Below is a small trained network, with its code and all its weights. Each question gives an input and a class and asks what happens when units are switched off, that is, made to give their printed mean instead of their output.

import numpy as np


def w(rows, s, z=0):
    codes = np.array(rows[::2]) - 128.0
    scale = np.full(codes.shape[1], s)
    scale[-1] = z or s
    return codes * scale


def f(y):
    return y / 2 * (1 + np.tanh(0.7978845608 * (y + 0.044715 * y**3)))


def log_softmax(a):
    a = a - a.max(-1, keepdims=True)
    return a - np.log(np.exp(a).sum(-1, keepdims=True))


def net(x, mask):
    res = np.array(x, float).reshape(1, 8) / 4 @ E
    y = f(res @ A[0][:, :-1].T + A[0][:, -1])
    res = res + np.where(mask, y, B[0][:, -1]) @ B[0][:, :-1]
    return log_softmax(res[-1] @ U[:, :-1].T + U[:, -1])


A, B = {}, {}
E = w([
[126,129,126,127],'x0',
[128,128,128,131],'x1',
[126,129,127,127],'x2',
[129,129,127,127],'x3',
[36,34,138,221],'x4',
[15,190,73,91],'x5',
[141,52,1,78],'x6',
[89,59,194,13],'x7',
],0.0084)
A[0] = w([
[202,99,155,155,234],'n1',
[153,97,77,73,24],'n2',
[94,116,152,69,98],'n3',
[149,104,155,98,178],'n4',
[95,123,140,197,126],'n5',
[84,179,94,87,134],'n6',
[125,92,161,64,37],'n7',
[97,160,254,90,21],'n8',
[170,165,109,106,57],'n9',
[157,124,91,96,15],'n10',
[91,202,82,153,121],'n11',
[196,130,132,102,187],'n12',
[113,162,174,166,156],'n13',
[124,80,101,88,46],'n14',
[199,114,139,128,162],'n15',
[173,147,137,92,148],'n16',
[153,157,88,168,153],'n17',
[119,82,133,43,75],'n18',
[164,46,140,161,171],'n19',
[170,139,124,89,157],'n20',
[123,75,80,103,101],'n21',
[159,184,108,94,52],'n22',
[130,187,159,141,3],'n23',
[167,171,122,90,46],'n24',
[99,81,82,137,134],'n25',
[107,157,111,81,153],'n26',
[104,85,128,169,111],'n27',
[149,183,140,92,64],'n28',
[89,98,163,67,55],'n29',
[157,120,55,150,77],'n30',
],0.015,0.0017)
B[0] = w([
[94,203,23,207,216],'n1',
[132,226,180,82,191],'n2',
[170,46,34,174,183],'n3',
[99,117,73,158,164],'n4',
[143,75,200,85,197],'n5',
[78,171,68,196,203],'n6',
[190,45,14,124,184],'n7',
[167,222,130,86,244],'n8',
[105,83,178,141,174],'n9',
[133,172,229,105,162],'n10',
[140,90,40,201,200],'n11',
[96,113,147,182,188],'n12',
[230,171,179,83,198],'n13',
[174,191,144,11,174],'n14',
[68,157,87,254,187],'n15',
[56,105,175,125,179],'n16',
[251,20,32,126,183],'n17',
[171,141,63,148,202],'n18',
[64,159,133,177,207],'n19',
[95,110,194,149,176],'n20',
[130,219,185,81,187],'n21',
[67,41,210,104,188],'n22',
[157,154,153,95,177],'n23',
[112,45,228,130,183],'n24',
[80,175,202,76,182],'n25',
[62,126,100,176,179],'n26',
[104,107,231,79,181],'n27',
[122,92,139,95,184],'n28',
[162,32,42,155,193],'n29',
[239,156,191,69,182],'n30',
],0.0059,0.011)
U = w([
[247,107,94,103,251],'0',
[236,255,209,11,23],'1',
[21,87,249,100,105],'2',
[48,182,99,177,98],'3',
],0.0099,0.0027)

Each question gives the input, the list of numbers given to net, and the class t.
The units are the neurons (one row each of A and B). Each row of codes is followed by its name. A weight is (code - 128) times the scale printed after its matrix; where a second scale follows, it is the last column's (A, B and U).
mask holds one flag per neuron, in row order. A switched-off neuron (its flag False) gives its mean, the last column of its row in B, instead of its output. The means were averaged over made-up inputs and are rounded, as every weight is.
A unit's drop is (log p(t) with every unit on - log p(t) with that unit switched off) / (log p(t) with every unit on - log p(t) with every unit switched off).
The circuit of an input: a set's keep is (log p(t) with only the set's units on - log p(t) with every unit switched off) / (log p(t) with every unit on - log p(t) with every unit switched off). Starting from the 12 units with the biggest drops (on a tie, the unit counted first), units are removed one at a time, each time the one whose removal leaves the highest keep (on an exact tie, the one counted first), for as long as the keep stays at least 0.8.
circuit, biggest first: the units of the circuit, biggest drop first
unit that matters most: the unit with the biggest drop
top k neurons: the k neurons with the biggest drops, biggest first
drop of u: that unit's drop, to one decimal
input [1,-2,-8,3,-6,8,-6,-5], class 3: unit that matters most => n11
input [7,0,7,-6,6,-7,1,3], class 3: circuit, biggest first => n1; n19
input [-7,4,-5,-8,-4,-8,6,2], class 3: circuit, biggest first => n15; n1; n19
input [2,-2,7,4,4,6,-6,0], class 1: circuit, biggest first => n13; n8
input [1,2,1,-8,-4,8,-6,-1], class 3: top 3 neurons => n11; n6; n26
input [7,0,-3,6,-5,5,3,2], class 2: circuit, biggest first => n22; n8
input [-2,-1,0,2,6,7,8,4], class 1: circuit, biggest first => n14; n21
input [0,-1,-4,4,6,4,-1,-3], class 2: circuit, biggest first => n5; n1
input [-8,0,6,-5,8,-6,-7,-8], class 0: top 4 neurons => n17; n13; n1; n25
input [-1,6,-7,-2,4,-8,6,2], class 3: top 3 neurons => n19; n1; n15
input [7,2,-6,-4,1,1,-6,6], class 0: circuit, biggest first => n29; n3; n7
input [-1,-7,1,-4,8,7,-7,-7], class 2: top 2 neurons => n5; n27
input [1,0,-6,2,-4,-5,2,0], class 3: top 2 neurons => n1; n15
input [-7,2,-6,0,5,-8,0,-6], class 3: unit that matters most => n19
input [-8,-8,5,-7,2,8,-8,-5], class 1: top 2 neurons => n13; n23
input [-3,5,6,6,-1,4,4,1], class 1: top 2 neurons => n15; n1
input [-5,7,-2,6,-3,-4,6,3], class 1: top 2 neurons => n2; n14
input [0,1,8,-2,-6,-4,0,7], class 0: top 2 neurons => n7; n18
input [-8,-7,-4,-5,7,-6,8,4], class 1: top 2 neurons => n14; n21
input [6,-6,2,-6,5,-6,-8,-2], class 1: circuit, biggest first => n13
input [-1,2,6,-2,6,3,5,-6], class 0: top 3 neurons => n17; n11; n30
input [7,7,8,1,0,4,4,-7], class 0: drop of n30 => 0.1
